Below are the code and all the weights of a small trained network. Each question names an input and a target symbol and asks about switching units off, where a switched-off unit gives its printed mean instead of its output.

import numpy as np


def w(rows, s, z=0):
    codes = np.array(rows[::2]) - 128.0
    scale = np.full(codes.shape[1], s)
    scale[-1] = z or s
    return codes * scale


def norm(h):
    return h / np.sqrt((h * h).mean(-1, keepdims=True) + 1e-5)


def f(y):
    return np.maximum(y, 0)


def softmax(a):
    e = np.exp(a - a.max(-1, keepdims=True))
    return e / e.sum(-1, keepdims=True)


def log_softmax(a):
    a = a - a.max(-1, keepdims=True)
    return a - np.log(np.exp(a).sum(-1, keepdims=True))


def net(x, mask):
    ids = ['αβγδεζηθλμξπσφψω'.index(c) for c in x.split()]
    T = len(ids)
    res = E[ids] + P[:T]
    q, k, v = (norm(res) @ M[0].T for M in (Q, K, V))
    z = softmax(np.where(np.tri(T) > 0, q @ k.T / 4**0.5, -1e9)) @ v
    res = res + np.where(mask[0], z, O[0][:, -1]) @ O[0][:, :-1]
    y = f(norm(res) @ A[0][:, :-1].T + A[0][:, -1])
    res = res + np.where(mask[1:17], y, B[0][:, -1]) @ B[0][:, :-1]
    return log_softmax(norm(res)[-1] @ U[:, :-1].T + U[:, -1])


Q, K, V, O, A, B = {}, {}, {}, {}, {}, {}
E = w([
[192,5,138,94,98,197,121,130,199,86],'α',
[91,40,88,122,72,157,87,125,136,118],'β',
[65,74,130,145,51,182,81,129,139,198],'γ',
[164,90,157,103,91,212,73,90,155,152],'δ',
[86,88,128,116,71,183,41,61,105,90],'ε',
[203,90,107,86,97,188,165,196,179,143],'ζ',
[153,97,151,37,93,184,165,67,175,98],'η',
[196,131,108,141,93,192,88,180,146,183],'θ',
[100,99,68,63,108,131,122,80,117,10],'λ',
[116,124,10,139,104,105,114,209,78,151],'μ',
[173,140,26,115,120,119,103,179,82,36],'ξ',
[102,176,56,164,100,138,29,140,46,107],'π',
[115,137,31,44,132,77,209,166,112,81],'σ',
[56,194,159,47,114,116,154,43,101,179],'φ',
[103,185,100,57,118,88,214,160,126,230],'ψ',
[190,231,158,75,139,140,150,104,115,210],'ω',
],0.0032)
P = w([
[171,55,183,113,48,93,101,154,84,135],'0',
[103,78,110,89,177,218,102,139,117,151],'1',
[149,85,59,160,119,214,183,79,79,168],'2',
[140,145,158,56,63,71,93,152,99,101],'3',
[97,164,74,74,148,153,79,128,193,112],'4',
[133,188,38,137,93,164,170,73,134,132],'5',
[172,152,146,103,2,60,81,169,171,129],'6',
],0.0052)
Q[0] = w([
[109,118,197,120,164,87,65,193,214,105],'h1',
[125,98,161,42,119,113,63,177,104,129],'h1',
[161,128,90,71,49,148,114,124,114,148],'h1',
[96,109,212,117,246,73,110,192,88,126],'h1',
],0.012)
K[0] = w([
[121,11,137,156,106,161,113,125,150,102],'h1',
[99,43,125,121,169,182,91,135,174,146],'h1',
[107,206,105,92,157,118,100,138,172,122],'h1',
[143,9,148,169,136,168,137,112,108,160],'h1',
],0.011)
V[0] = w([
[18,172,160,117,86,122,96,63,123,232],'h1',
[91,125,86,218,120,130,76,212,80,145],'h1',
[225,192,172,157,146,176,68,134,116,190],'h1',
[121,136,157,164,124,168,43,24,98,1],'h1',
],0.0054)
O[0] = w([
[107,27,165,109,164,102,132,1,135,121,179],'h1',
[90,145,148,180,56,107,156,88,208,65,67],'h1',
[204,192,82,183,110,95,31,39,135,142,7],'h1',
[163,153,185,185,128,223,101,80,61,46,108],'h1',
],0.0067,0.0014)
A[0] = w([
[117,141,212,175,90,97,163,156,106,65,75],'n1',
[122,107,76,161,255,114,145,101,140,171,17],'n2',
[124,116,92,136,77,78,108,154,201,153,88],'n3',
[118,173,112,170,186,160,112,111,126,118,179],'n4',
[180,88,154,113,117,64,79,90,64,153,108],'n5',
[135,124,134,117,100,162,133,161,203,108,110],'n6',
[136,151,64,148,190,101,127,95,194,178,64],'n7',
[107,106,194,113,100,36,149,153,126,126,99],'n8',
[156,156,101,121,120,94,139,187,138,128,137],'n9',
[120,164,89,184,166,131,119,69,203,132,120],'n10',
[137,172,170,168,82,66,112,157,182,99,2],'n11',
[181,149,140,76,129,131,93,153,76,159,21],'n12',
[157,120,69,131,191,151,135,81,100,147,57],'n13',
[163,116,164,173,108,18,117,96,168,110,64],'n14',
[189,152,162,131,93,87,55,140,149,118,169],'n15',
[148,111,142,144,167,180,140,126,92,120,129],'n16',
],0.009,0.005)
B[0] = w([
[137,103,114,124,216,97,147,88,137,249,206],'n1',
[120,185,182,226,173,177,222,86,104,2,180],'n2',
[156,205,164,124,159,62,142,96,109,125,248],'n3',
[166,85,124,150,75,117,181,135,170,97,189],'n4',
[164,197,88,134,171,193,126,182,172,108,252],'n5',
[111,156,79,123,154,105,101,89,91,105,228],'n6',
[157,16,79,84,62,177,78,120,62,102,199],'n7',
[188,103,112,199,78,172,164,135,78,60,213],'n8',
[93,137,178,122,152,175,94,88,169,135,239],'n9',
[148,115,156,102,186,83,144,223,182,92,183],'n10',
[171,19,76,132,210,165,159,247,203,83,164],'n11',
[114,51,84,219,133,60,94,109,131,110,189],'n12',
[81,148,196,72,146,116,83,135,114,166,198],'n13',
[114,93,220,166,92,157,5,120,136,193,174],'n14',
[48,136,122,89,92,131,204,100,105,127,249],'n15',
[114,172,155,138,116,54,114,157,133,142,222],'n16',
],0.0079,0.004)
U = w([
[135,103,45,211,165,96,54,197,118,110,116],'α',
[1,94,93,148,82,124,91,98,75,106,129],'β',
[93,25,141,131,147,138,119,85,221,178,156],'γ',
[138,177,211,89,124,137,83,180,229,145,108],'δ',
[150,111,214,184,53,156,64,63,96,94,189],'ε',
[138,151,67,68,106,142,37,75,127,221,253],'ζ',
[112,103,183,122,181,61,80,168,40,194,170],'η',
[209,83,114,46,34,61,122,149,136,149,216],'θ',
[121,141,199,111,65,137,172,234,55,80,77],'λ',
[107,226,94,117,121,12,147,81,134,118,142],'μ',
[114,223,56,175,69,218,137,106,148,101,131],'ξ',
[171,111,147,228,139,77,191,141,211,51,84],'π',
[71,139,63,73,171,178,195,203,171,206,77],'σ',
[102,203,214,130,205,169,161,50,95,155,108],'φ',
[144,56,68,142,122,122,226,47,48,132,104],'ψ',
[238,109,96,100,194,214,102,143,104,81,31],'ω',
],0.0092,0.0022)

Each question gives the input, a string of symbols that net reads in full, and the target symbol t.
The units are the heads (4 rows each of Q, K, V and O) and the neurons (one row each of A and B). Each row of codes is followed by its name. A weight is (code - 128) times the scale printed after its matrix; where a second scale follows, it is the last column's (O, A, B and U).
mask holds one flag per unit, heads first, then neurons. A switched-off unit (its flag False) gives its mean, the last column of its rows in O or B, instead of its output. The means were averaged over made-up inputs and are rounded, as every weight is.
A unit's drop is (log p(t) with every unit on - log p(t) with that unit switched off) / (log p(t) with every unit on - log p(t) with every unit switched off).
The circuit of an input: a set's keep is (log p(t) with only the set's units on - log p(t) with every unit switched off) / (log p(t) with every unit on - log p(t) with every unit switched off). Starting from the 12 units with the biggest drops (on a tie, the unit counted first), units are removed one at a time, each time the one whose removal leaves the highest keep (on an exact tie, the one counted first), for as long as the keep stays at least 0.8.
units of the circuit, in order: the units of the circuit, biggest drop first
k most important neurons: the k neurons with the biggest drops, biggest first
input σ γ ξ φ, target ε: units of the circuit, in order	[h1, n14]
input γ σ η θ ξ, target ξ: units of the circuit, in order	[h1, n10]
input λ λ λ ζ η β, target η: units of the circuit, in order	[h1, n13]
input φ ω π, target ω: 3 most important neurons	[n7, n5, n2]
input σ γ β, target σ: units of the circuit, in order	[h1]
input δ σ β γ σ φ δ, target λ: units of the circuit, in order	[h1, n8]
input ζ γ β π, target ε: 2 most important neurons	[n14, n8]
input β β γ λ, target ψ: units of the circuit, in order	[h1, n1, n8]
input ε ψ α ξ η ω, target ω: units of the circuit, in order	[h1, n7, n5, n10]
input β ω σ ψ φ σ ξ, target ω: units of the circuit, in order	[h1, n5]
input ξ β ω ω, target ψ: units of the circuit, in order	[h1, n8, n1]
input λ ω δ π λ λ, target π: units of the circuit, in order	[h1, n10]
input β β α ψ, target ψ: units of the circuit, in order	[n8, h1, n1]
input ξ σ σ δ ξ ω β, target σ: 3 most important neurons	[n11, n1, n15]
input η θ ξ η, target δ: 2 most important neurons	[n14, n11]
input β α μ ω ψ μ, target ω: 2 most important neurons	[n7, n2]
input δ μ ψ β, target π: 2 most important neurons	[n11, n8]
input γ λ β ζ φ ξ ψ, target ω: units of the circuit, in order	[h1, n5]
input μ ξ ε δ, target σ: most important neuron	[n11]
input ω σ ξ η, target λ: 2 most important neurons	[n8, n5]
input β γ α π δ λ γ, target ξ: units of the circuit, in order	[n5, h1, n15]
input β μ η α δ, target δ: 3 most important neurons	[n13, n4, n16]
input ε ψ η δ λ θ α, target η: 2 most important neurons	[n1, n16]
input φ ω σ, target ω: 3 most important neurons	[n7, n2, n5]
input μ γ λ δ β γ, target δ: most important neuron	[n13]
input β σ δ γ ψ β, target ψ: 2 most important neurons	[n2, n7]
